Below are the code and all the weights of a small trained network. Each question names an input and a class and asks about switching units off, where a switched-off unit gives its printed mean instead of its output.

import numpy as np


def w(rows, s, z=0):
    codes = np.array(rows[::2]) - 128.0
    scale = np.full(codes.shape[1], s)
    scale[-1] = z or s
    return codes * scale


def norm(h):
    return h / np.sqrt((h * h).mean(-1, keepdims=True) + 1e-5)


def f(y):
    return y / 2 * (1 + np.tanh(0.7978845608 * (y + 0.044715 * y**3)))


def log_softmax(a):
    a = a - a.max(-1, keepdims=True)
    return a - np.log(np.exp(a).sum(-1, keepdims=True))


def net(x, mask):
    res = np.array(x, float).reshape(1, 4) / 4 @ E
    u = 0
    for l in range(4):
        y = f(norm(res) @ A[l][:, :-1].T + A[l][:, -1])
        res = res + np.where(mask[u : u + 6], y, B[l][:, -1]) @ B[l][:, :-1]
        u += 6
    return log_softmax(norm(res)[-1] @ U[:, :-1].T + U[:, -1])


A, B = {}, {}
E = w([
[81,37,126,75,35],'x0',
[254,145,158,139,38],'x1',
[177,80,47,99,176],'x2',
[161,69,194,123,164],'x3',
],0.0048)
A[0] = w([
[110,160,225,143,175,56],'L0N1',
[140,73,237,116,177,17],'L0N2',
[13,89,178,152,213,2],'L0N3',
[65,141,255,163,93,43],'L0N4',
[158,67,213,95,196,36],'L0N5',
[67,202,238,157,99,28],'L0N6',
],0.0079,0.0055)
B[0] = w([
[146,184,165,152,179,154],'L0N1',
[116,133,84,253,64,150],'L0N2',
[73,211,114,2,109,252],'L0N3',
[166,67,73,80,110,204],'L0N4',
[128,122,52,204,101,169],'L0N5',
[198,134,29,108,142,191],'L0N6',
],0.017,0.0022)
A[1] = w([
[52,133,167,159,143,51],'L1N1',
[80,134,144,149,142,50],'L1N2',
[82,146,141,164,145,35],'L1N3',
[59,129,154,154,140,45],'L1N4',
[57,149,254,196,118,2],'L1N5',
[52,203,33,159,74,39],'L1N6',
],0.0095,0.0044)
B[1] = w([
[116,170,128,107,105,109],'L1N1',
[119,225,108,78,42,93],'L1N2',
[129,161,133,130,85,94],'L1N3',
[104,202,101,114,74,103],'L1N4',
[229,73,74,77,153,109],'L1N5',
[103,171,38,254,34,252],'L1N6',
],0.0076,0.0028)
A[2] = w([
[211,138,182,192,40,17],'L2N1',
[137,224,236,174,194,57],'L2N2',
[235,170,232,112,34,3],'L2N3',
[47,61,200,115,18,85],'L2N4',
[141,163,88,254,26,88],'L2N5',
[148,215,116,164,172,52],'L2N6',
],0.0093,0.0021)
B[2] = w([
[52,198,74,117,106,198],'L2N1',
[173,78,231,130,74,170],'L2N2',
[43,188,74,48,147,193],'L2N3',
[194,94,245,157,108,204],'L2N4',
[142,131,116,248,145,254],'L2N5',
[110,23,173,100,45,180],'L2N6',
],0.015,0.0051)
A[3] = w([
[210,89,27,109,216,163],'L3N1',
[165,126,173,88,147,116],'L3N2',
[192,175,71,127,11,222],'L3N3',
[105,96,107,176,109,249],'L3N4',
[4,179,143,110,141,70],'L3N5',
[182,92,66,93,132,96],'L3N6',
],0.012,0.002)
B[3] = w([
[179,66,74,108,195,229],'L3N1',
[216,172,141,147,147,166],'L3N2',
[79,81,150,116,249,254],'L3N3',
[60,104,181,143,201,206],'L3N4',
[121,250,161,100,155,255],'L3N5',
[147,146,100,94,175,172],'L3N6',
],0.013,0.0054)
U = w([
[58,235,131,53,132,162],'0',
[169,70,75,83,202,160],'1',
[74,104,128,232,141,155],'2',
[195,78,219,108,72,158],'3',
[160,145,104,138,122,154],'4',
[146,133,52,126,3,10],'5',
[162,143,48,130,7,1],'6',
[148,134,59,128,22,40],'7',
],0.013,0.0086)

Each question gives the input, the list of numbers given to net, and the class t.
The units are the neurons (one row each of A and B). Each row of codes is followed by its name. A weight is (code - 128) times the scale printed after its matrix; where a second scale follows, it is the last column's (A, B and U).
mask holds one flag per neuron, layer by layer. A switched-off neuron (its flag False) gives its mean, the last column of its row in B, instead of its output. The means were averaged over made-up inputs and are rounded, as every weight is.
A unit's drop is (log p(t) with every unit on - log p(t) with that unit switched off) / (log p(t) with every unit on - log p(t) with every unit switched off).
The circuit of an input: a set's keep is (log p(t) with only the set's units on - log p(t) with every unit switched off) / (log p(t) with every unit on - log p(t) with every unit switched off). Starting from the 12 units with the biggest drops (on a tie, the unit counted first), units are removed one at a time, each time the one whose removal leaves the highest keep (on an exact tie, the one counted first), for as long as the keep stays at least 0.8.
circuit, biggest first: the units of the circuit, biggest drop first
most important unit: the unit with the biggest drop
k most important neurons: the k neurons with the biggest drops, biggest first
top k neurons in layer l: the k neurons of layer l with the biggest drops, biggest first
drop of u: that unit's drop, to one decimal
input [3,2,-4,8], class 2: circuit, biggest first -> (L0N2)
input [1,-5,-7,7], class 1: 2 most important neurons -> (L0N4, L0N6)
input [8,-8,6,-1], class 0: circuit, biggest first -> (L0N4, L3N5)
input [-7,1,1,-7], class 2: 2 most important neurons -> (L0N1, L1N6)
input [-8,5,-6,1], class 3: 3 most important neurons -> (L2N2, L0N1, L2N6)
input [8,8,6,-1], class 0: 2 most important neurons -> (L2N3, L0N4)
input [-6,5,4,-4], class 3: top 2 neurons in layer 0 -> (L0N4, L0N6)
input [-6,-3,5,-6], class 2: 2 most important neurons -> (L0N4, L0N1)
input [4,6,-7,4], class 1: 3 most important neurons -> (L0N4, L0N6, L3N3)
input [5,-8,8,-7], class 0: 3 most important neurons -> (L0N4, L0N6, L0N5)
input [5,-6,6,1], class 0: 4 most important neurons -> (L0N4, L0N6, L0N3, L3N5)
input [7,8,2,3], class 0: 2 most important neurons -> (L2N3, L2N1)
input [-7,-6,5,1], class 3: 2 most important neurons -> (L2N2, L0N4)
input [4,4,-7,4], class 1: circuit, biggest first -> (L0N4)
input [6,6,1,-8], class 2: 2 most important neurons -> (L2N5, L2N4)
input [-6,2,-5,4], class 3: 4 most important neurons -> (L0N1, L2N2, L2N6, L1N6)
input [7,-4,-5,-5], class 3: 3 most important neurons -> (L2N4, L0N2, L0N5)
input [6,3,4,6], class 2: top 3 neurons in layer 0 -> (L0N3, L0N5, L0N2)
input [3,6,-5,3], class 0: 2 most important neurons -> (L2N3, L2N1)
input [7,3,-4,0], class 3: most important unit -> L2N4
input [3,3,-6,-6], class 1: 3 most important neurons -> (L0N4, L0N6, L0N2)
input [4,-5,5,-8], class 2: drop of L0N6 -> 0.1
input [-1,1,-4,2], class 1: drop of L2N5 -> 0.0
input [-8,-7,-2,-5], class 3: drop of L0N5 -> 0.5
input [-4,8,1,-5], class 0: drop of L2N3 -> 0.2
input [-5,-6,-7,5], class 1: top 2 neurons in layer 3 -> (L3N3, L3N1)
input [5,-8,0,7], class 0: circuit, biggest first -> (L0N3)
